Below is a small trained network, with its code and all its weights. Each question gives an input and a class and asks what happens when units are switched off, that is, made to give their printed mean instead of their output.

import numpy as np


def w(rows, s, z=0):
    codes = np.array(rows[::2]) - 128.0
    scale = np.full(codes.shape[1], s)
    scale[-1] = z or s
    return codes * scale


def norm(h):
    return h / np.sqrt((h * h).mean(-1, keepdims=True) + 1e-5)


def f(y):
    return y / 2 * (1 + np.tanh(0.7978845608 * (y + 0.044715 * y**3)))


def log_softmax(a):
    a = a - a.max(-1, keepdims=True)
    return a - np.log(np.exp(a).sum(-1, keepdims=True))


def net(x, mask):
    res = np.array(x, float).reshape(1, 3) / 4 @ E
    u = 0
    for l in range(2):
        y = f(norm(res) @ A[l][:, :-1].T + A[l][:, -1])
        res = res + np.where(mask[u : u + 8], y, B[l][:, -1]) @ B[l][:, :-1]
        u += 8
    return log_softmax(norm(res)[-1] @ U[:, :-1].T + U[:, -1])


A, B = {}, {}
E = w([
[144,88,185,217,201,207,131],'x0',
[46,122,148,92,174,123,126],'x1',
[110,138,155,76,45,254,183],'x2',
],0.0069)
A[0] = w([
[53,146,122,113,162,133,94,70],'L0N0',
[158,113,85,50,95,45,151,81],'L0N1',
[238,119,67,138,102,125,116,90],'L0N2',
[110,114,120,197,142,84,133,132],'L0N3',
[170,105,95,58,168,133,104,56],'L0N4',
[139,144,127,136,150,59,100,12],'L0N5',
[2,92,97,96,178,98,158,132],'L0N6',
[120,158,105,123,140,134,110,4],'L0N7',
],0.0092,0.0035)
B[0] = w([
[161,147,180,137,109,120,141,162],'L0N0',
[113,197,85,155,59,141,58,252],'L0N1',
[144,143,248,95,140,71,154,202],'L0N2',
[133,103,115,110,128,164,149,203],'L0N3',
[77,118,130,194,115,144,175,120],'L0N4',
[159,100,91,99,158,125,127,187],'L0N5',
[137,144,197,93,135,87,112,245],'L0N6',
[47,93,173,186,97,135,195,103],'L0N7',
],0.015,0.005)
A[1] = w([
[210,112,123,198,57,79,188,76],'L1N0',
[121,119,168,237,165,160,115,106],'L1N1',
[153,139,147,155,63,160,183,3],'L1N2',
[206,94,94,15,137,138,157,132],'L1N3',
[136,105,92,184,157,22,108,94],'L1N4',
[157,157,184,154,76,85,141,178],'L1N5',
[164,172,103,126,132,181,11,108],'L1N6',
[69,116,151,98,61,167,168,122],'L1N7',
],0.012,0.0029)
B[1] = w([
[67,137,198,31,168,96,37,157],'L1N0',
[79,215,65,135,33,76,74,189],'L1N1',
[156,131,121,39,157,61,122,152],'L1N2',
[63,121,84,179,149,152,168,205],'L1N3',
[218,150,114,7,81,194,161,203],'L1N4',
[111,110,166,201,170,167,163,254],'L1N5',
[85,62,115,176,199,164,169,238],'L1N6',
[230,114,86,106,174,77,100,182],'L1N7',
],0.011,0.0064)
U = w([
[150,170,244,91,158,88,107,193],'0',
[204,110,38,40,170,146,144,193],'1',
[86,206,63,166,69,127,36,173],'2',
[62,92,133,198,167,139,177,148],'3',
[117,67,120,131,36,104,168,15],'4',
[142,53,124,135,58,112,133,3],'5',
],0.012,0.0041)

Each question gives the input, the list of numbers given to net, and the class t.
The units are the neurons (one row each of A and B). Each row of codes is followed by its name. A weight is (code - 128) times the scale printed after its matrix; where a second scale follows, it is the last column's (A, B and U).
mask holds one flag per neuron, layer by layer. A switched-off neuron (its flag False) gives its mean, the last column of its row in B, instead of its output. The means were averaged over made-up inputs and are rounded, as every weight is.
A unit's drop is (log p(t) with every unit on - log p(t) with that unit switched off) / (log p(t) with every unit on - log p(t) with every unit switched off).
The circuit of an input: a set's keep is (log p(t) with only the set's units on - log p(t) with every unit switched off) / (log p(t) with every unit on - log p(t) with every unit switched off). Starting from the 12 units with the biggest drops (on a tie, the unit counted first), units are removed one at a time, each time the one whose removal leaves the highest keep (on an exact tie, the one counted first), for as long as the keep stays at least 0.8.
units of the circuit, in order: the units of the circuit, biggest drop first
unit that matters most: the unit with the biggest drop
k most important neurons: the k neurons with the biggest drops, biggest first
top k neurons in layer l: the k neurons of layer l with the biggest drops, biggest first
input [-3,-2,-7], class 1: unit that matters most	L1N4
input [-5,-5,0], class 0: 2 most important neurons	(L0N2; L1N1)
input [-7,-7,4], class 0: 2 most important neurons	(L0N2; L1N1)
input [-3,-3,-2], class 3: units of the circuit, in order	(L1N6; L1N5)
input [-4,-8,-7], class 0: 3 most important neurons	(L0N2; L1N0; L1N5)
input [0,5,-6], class 1: 2 most important neurons	(L0N2; L0N5)
input [4,-3,-3], class 2: 2 most important neurons	(L0N6; L1N1)
input [-8,7,0], class 2: 2 most important neurons	(L0N1; L0N2)
input [8,-7,1], class 2: 3 most important neurons	(L1N1; L0N6; L0N0)
input [-7,4,6], class 2: top 2 neurons in layer 0	(L0N1; L0N3)
input [-8,-5,2], class 2: top 2 neurons in layer 0	(L0N1; L0N6)
input [-4,-4,2], class 0: 2 most important neurons	(L0N2; L1N3)
input [-3,2,-3], class 3: 3 most important neurons	(L1N6; L0N1; L1N1)
input [3,1,-5], class 1: top 3 neurons in layer 1	(L1N4; L1N5; L1N6)
input [-1,0,0], class 3: units of the circuit, in order	(L1N6)
input [-6,4,-3], class 2: 2 most important neurons	(L0N1; L0N2)
input [1,-1,-2], class 3: 2 most important neurons	(L1N3; L0N3)
input [-3,2,-1], class 3: 4 most important neurons	(L1N6; L1N1; L1N5; L0N1)
input [6,-1,1], class 2: top 2 neurons in layer 0	(L0N1; L0N5)
input [7,4,8], class 1: most important neuron	(L1N7)
input [2,1,-4], class 1: 2 most important neurons	(L1N5; L0N1)
input [1,-3,1], class 3: 2 most important neurons	(L1N5; L1N4)
input [-2,3,-4], class 1: top 2 neurons in layer 0	(L0N5; L0N2)
input [-2,1,4], class 1: top 2 neurons in layer 1	(L1N7; L1N5)
input [6,1,7], class 1: top 2 neurons in layer 1	(L1N7; L1N2)
input [-5,-6,5], class 0: top 2 neurons in layer 0	(L0N2; L0N3)
input [-6,-8,4], class 0: top neuron in layer 0	(L0N2)
input [-3,4,-7], class 1: top 2 neurons in layer 0	(L0N2; L0N5)
input [-6,-7,-3], class 0: top 4 neurons in layer 1	(L1N1; L1N0; L1N5; L1N3)
